Below is a small trained network, with its code and all its weights. Each question gives an input and a class and asks what happens when units are switched off, that is, made to give their printed mean instead of their output.

import numpy as np


def w(rows, s, z=0):
    codes = np.array(rows[::2]) - 128.0
    scale = np.full(codes.shape[1], s)
    scale[-1] = z or s
    return codes * scale


def f(y):
    return np.maximum(y, 0)


def log_softmax(a):
    a = a - a.max(-1, keepdims=True)
    return a - np.log(np.exp(a).sum(-1, keepdims=True))


def net(x, mask):
    res = np.array(x, float).reshape(1, 8) / 4 @ E
    y = f(res @ A[0][:, :-1].T + A[0][:, -1])
    res = res + np.where(mask, y, B[0][:, -1]) @ B[0][:, :-1]
    return log_softmax(res[-1] @ U[:, :-1].T + U[:, -1])


A, B = {}, {}
E = w([
[233,114,115,19,176],'x0',
[163,94,93,131,119],'x1',
[182,214,193,136,101],'x2',
[199,90,202,201,128],'x3',
[110,95,175,39,16],'x4',
[175,61,142,168,124],'x5',
[2,81,171,114,161],'x6',
[119,113,209,114,225],'x7',
],0.0087)
A[0] = w([
[248,137,143,185,63,185],'neuron 0',
[55,107,126,134,15,142],'neuron 1',
[183,206,128,131,205,39],'neuron 2',
[98,123,193,246,175,95],'neuron 3',
[147,24,147,87,179,211],'neuron 4',
[84,64,126,170,175,147],'neuron 5',
[132,92,54,60,101,168],'neuron 6',
[89,84,111,91,214,103],'neuron 7',
[188,117,55,17,90,254],'neuron 8',
[59,58,192,103,22,169],'neuron 9',
[39,21,120,200,219,143],'neuron 10',
[62,254,115,135,133,252],'neuron 11',
[211,207,220,103,218,181],'neuron 12',
[49,247,92,165,91,123],'neuron 13',
[61,54,143,211,172,68],'neuron 14',
[92,249,96,119,77,230],'neuron 15',
[160,147,74,45,100,116],'neuron 16',
[255,121,137,199,80,165],'neuron 17',
[98,38,121,157,192,250],'neuron 18',
[187,157,129,176,78,90],'neuron 19',
[82,150,129,192,147,138],'neuron 20',
[127,112,104,164,223,178],'neuron 21',
],0.0085,0.0025)
B[0] = w([
[218,97,122,215,135,228],'neuron 0',
[74,211,152,117,152,205],'neuron 1',
[110,224,157,39,108,187],'neuron 2',
[123,124,90,87,69,218],'neuron 3',
[166,40,122,168,138,225],'neuron 4',
[152,71,65,122,96,196],'neuron 5',
[127,94,150,87,25,206],'neuron 6',
[187,71,154,179,107,200],'neuron 7',
[150,62,91,77,32,255],'neuron 8',
[86,190,245,76,132,222],'neuron 9',
[157,43,32,138,129,252],'neuron 10',
[139,165,85,169,95,220],'neuron 11',
[208,240,92,28,108,234],'neuron 12',
[142,150,44,225,139,214],'neuron 13',
[147,66,51,50,163,211],'neuron 14',
[107,168,48,185,98,212],'neuron 15',
[70,81,68,28,25,201],'neuron 16',
[255,104,135,252,157,229],'neuron 17',
[149,46,98,134,125,221],'neuron 18',
[158,121,142,218,108,178],'neuron 19',
[99,136,38,128,133,185],'neuron 20',
[170,176,134,161,90,207],'neuron 21',
],0.0074,0.0099)
U = w([
[160,106,182,120,176,90],'0',
[60,190,158,173,124,1],'1',
[105,65,184,86,93,97],'2',
[169,87,90,195,119,159],'3',
[61,88,152,108,153,78],'4',
[159,172,246,133,128,233],'5',
[111,149,85,42,94,159],'6',
],0.011,0.004)

Each question gives the input, the list of numbers given to net, and the class t.
The units are the neurons (one row each of A and B). Each row of codes is followed by its name. A weight is (code - 128) times the scale printed after its matrix; where a second scale follows, it is the last column's (A, B and U).
mask holds one flag per neuron, in row order. A switched-off neuron (its flag False) gives its mean, the last column of its row in B, instead of its output. The means were averaged over made-up inputs and are rounded, as every weight is.
A unit's drop is (log p(t) with every unit on - log p(t) with that unit switched off) / (log p(t) with every unit on - log p(t) with every unit switched off).
The circuit of an input: a set's keep is (log p(t) with only the set's units on - log p(t) with every unit switched off) / (log p(t) with every unit on - log p(t) with every unit switched off). Starting from the 12 units with the biggest drops (on a tie, the unit counted first), units are removed one at a time, each time the one whose removal leaves the highest keep (on an exact tie, the one counted first), for as long as the keep stays at least 0.8.
circuit, biggest first: the units of the circuit, biggest drop first
most important unit: the unit with the biggest drop
k most important neurons: the k neurons with the biggest drops, biggest first
drop of u: that unit's drop, to one decimal
input [0,7,1,-4,7,-1,6,0], class 2: most important unit => neuron 12
input [8,5,1,-1,7,0,-6,-8], class 3: 3 most important neurons => [neuron 17; neuron 0; neuron 19]
input [5,-1,-3,5,-8,-2,1,7], class 6: 3 most important neurons => [neuron 12; neuron 2; neuron 17]
input [-2,-6,5,0,-8,-7,5,-2], class 6: 3 most important neurons => [neuron 17; neuron 2; neuron 0]
input [-5,3,-2,-6,1,0,-5,-3], class 6: 3 most important neurons => [neuron 17; neuron 0; neuron 4]
input [3,-5,8,4,-3,-1,-4,-1], class 5: 3 most important neurons => [neuron 2; neuron 12; neuron 10]
input [7,2,-3,4,7,-6,6,-7], class 2: 2 most important neurons => [neuron 12; neuron 9]
input [-3,-8,8,5,5,-5,1,2], class 1: 2 most important neurons => [neuron 15; neuron 13]
input [5,-6,-7,1,-8,-4,-1,-6], class 6: 4 most important neurons => [neuron 17; neuron 0; neuron 2; neuron 4]
input [7,-6,-5,-6,-8,5,-8,6], class 6: 2 most important neurons => [neuron 2; neuron 12]
input [7,1,-2,4,3,-5,4,-7], class 2: drop of neuron 11 => 0.1
input [-8,2,-6,5,5,8,6,-5], class 4: 2 most important neurons => [neuron 9; neuron 1]
input [3,-2,8,-8,-6,5,3,-5], class 6: drop of neuron 17 => 0.2
input [-6,7,-1,-1,7,8,-2,3], class 5: drop of neuron 9 => 0.4
input [2,-2,-8,7,5,7,5,-2], class 2: circuit, biggest first => [neuron 9]
input [-4,8,5,5,6,-2,1,5], class 5: drop of neuron 18 => 0.0
